Below are the code and all the weights of a small trained network. Each question names an input and a class and asks about switching units off, where a switched-off unit gives its printed mean instead of its output.

import numpy as np


def w(rows, s, z=0):
    codes = np.array(rows[::2]) - 128.0
    scale = np.full(codes.shape[1], s)
    scale[-1] = z or s
    return codes * scale


def f(y):
    return y / 2 * (1 + np.tanh(0.7978845608 * (y + 0.044715 * y**3)))


def log_softmax(a):
    a = a - a.max(-1, keepdims=True)
    return a - np.log(np.exp(a).sum(-1, keepdims=True))


def net(x, mask):
    res = np.array(x, float).reshape(1, 4) / 4 @ E
    y = f(res @ A[0][:, :-1].T + A[0][:, -1])
    res = res + np.where(mask, y, B[0][:, -1]) @ B[0][:, :-1]
    return log_softmax(res[-1] @ U[:, :-1].T + U[:, -1])


A, B = {}, {}
E = w([
[163,132,241,66,115],'x0',
[84,254,57,13,229],'x1',
[212,63,114,126,219],'x2',
[98,165,215,204,209],'x3',
],0.0099)
A[0] = w([
[123,157,183,175,155,45],'n0',
[204,123,129,214,81,2],'n1',
[113,157,198,207,155,94],'n2',
[220,28,85,118,208,72],'n3',
[201,69,84,25,6,63],'n4',
[47,159,150,179,40,225],'n5',
[201,130,229,78,93,155],'n6',
[221,72,133,152,205,164],'n7',
[133,106,167,164,55,53],'n8',
[180,89,187,187,138,146],'n9',
[99,113,127,103,73,126],'n10',
[104,115,41,229,140,108],'n11',
],0.013,0.0036)
B[0] = w([
[82,118,92,187,198,164],'n0',
[236,202,130,90,184,196],'n1',
[113,82,11,176,147,189],'n2',
[55,178,161,163,75,236],'n3',
[63,109,28,170,183,252],'n4',
[71,143,134,114,46,205],'n5',
[108,56,152,47,101,221],'n6',
[73,148,79,108,35,226],'n7',
[184,192,62,90,153,195],'n8',
[94,140,92,97,124,217],'n9',
[92,121,128,177,101,158],'n10',
[108,47,194,14,151,200],'n11',
],0.011,0.015)
U = w([
[166,248,79,55,168,197],'0',
[108,67,68,201,162,77],'1',
[102,162,139,149,41,166],'2',
[128,31,145,59,123,252],'3',
[129,108,129,131,85,200],'4',
[195,71,171,137,126,22],'5',
[210,112,161,129,130,2],'6',
[236,52,156,136,146,40],'7',
],0.014,0.0051)

Each question gives the input, the list of numbers given to net, and the class t.
The units are the neurons (one row each of A and B). Each row of codes is followed by its name. A weight is (code - 128) times the scale printed after its matrix; where a second scale follows, it is the last column's (A, B and U).
mask holds one flag per neuron, in row order. A switched-off neuron (its flag False) gives its mean, the last column of its row in B, instead of its output. The means were averaged over made-up inputs and are rounded, as every weight is.
A unit's drop is (log p(t) with every unit on - log p(t) with that unit switched off) / (log p(t) with every unit on - log p(t) with every unit switched off).
The circuit of an input: a set's keep is (log p(t) with only the set's units on - log p(t) with every unit switched off) / (log p(t) with every unit on - log p(t) with every unit switched off). Starting from all 12 units, units are removed one at a time, each time the one whose removal leaves the highest keep (on an exact tie, the one counted first), for as long as the keep stays at least 0.8.
units of the circuit, in order: the units of the circuit, biggest drop first
unit that matters most: the unit with the biggest drop
top k neurons: the k neurons with the biggest drops, biggest first
drop when u is switched off: that unit's drop, to one decimal
input [0,0,7,5], class 2: units of the circuit, in order -> (n7)
input [-4,3,-2,4], class 1: top 4 neurons -> (n6 n1 n8 n7)
input [-5,-6,-2,-8], class 1: top 2 neurons -> (n4 n10)
input [-5,4,-8,7], class 2: top 2 neurons -> (n5 n4)
input [7,1,-5,7], class 1: top 3 neurons -> (n2 n0 n11)
input [8,7,-2,-4], class 3: units of the circuit, in order -> (n6 n1)
input [-1,6,-8,-8], class 1: units of the circuit, in order -> (n4 n1)
input [-4,-6,-3,-7], class 1: top 2 neurons -> (n4 n10)
input [4,-6,7,-1], class 2: top 3 neurons -> (n3 n7 n6)
input [-3,-3,8,-6], class 2: top 2 neurons -> (n3 n7)
input [1,5,6,-3], class 2: units of the circuit, in order -> (n3 n1)
input [4,-1,8,6], class 2: top 3 neurons -> (n7 n3 n4)
input [3,-7,-3,-3], class 0: top 2 neurons -> (n8 n1)
input [-7,-3,-5,1], class 3: top 2 neurons -> (n11 n3)
input [5,-5,5,-4], class 0: units of the circuit, in order -> (n1 n8)
input [8,4,-2,-6], class 3: unit that matters most -> n6
input [2,-5,-5,1], class 0: top 3 neurons -> (n8 n1 n3)
input [-7,5,-8,-6], class 2: top 2 neurons -> (n5 n6)
input [1,4,8,6], class 2: drop when n7 is switched off -> 0.3
input [-2,-4,7,-3], class 2: drop when n3 is switched off -> 0.6
input [2,-2,-4,-8], class 1: drop when n4 is switched off -> 1.0
input [4,2,2,0], class 3: units of the circuit, in order -> (n8)
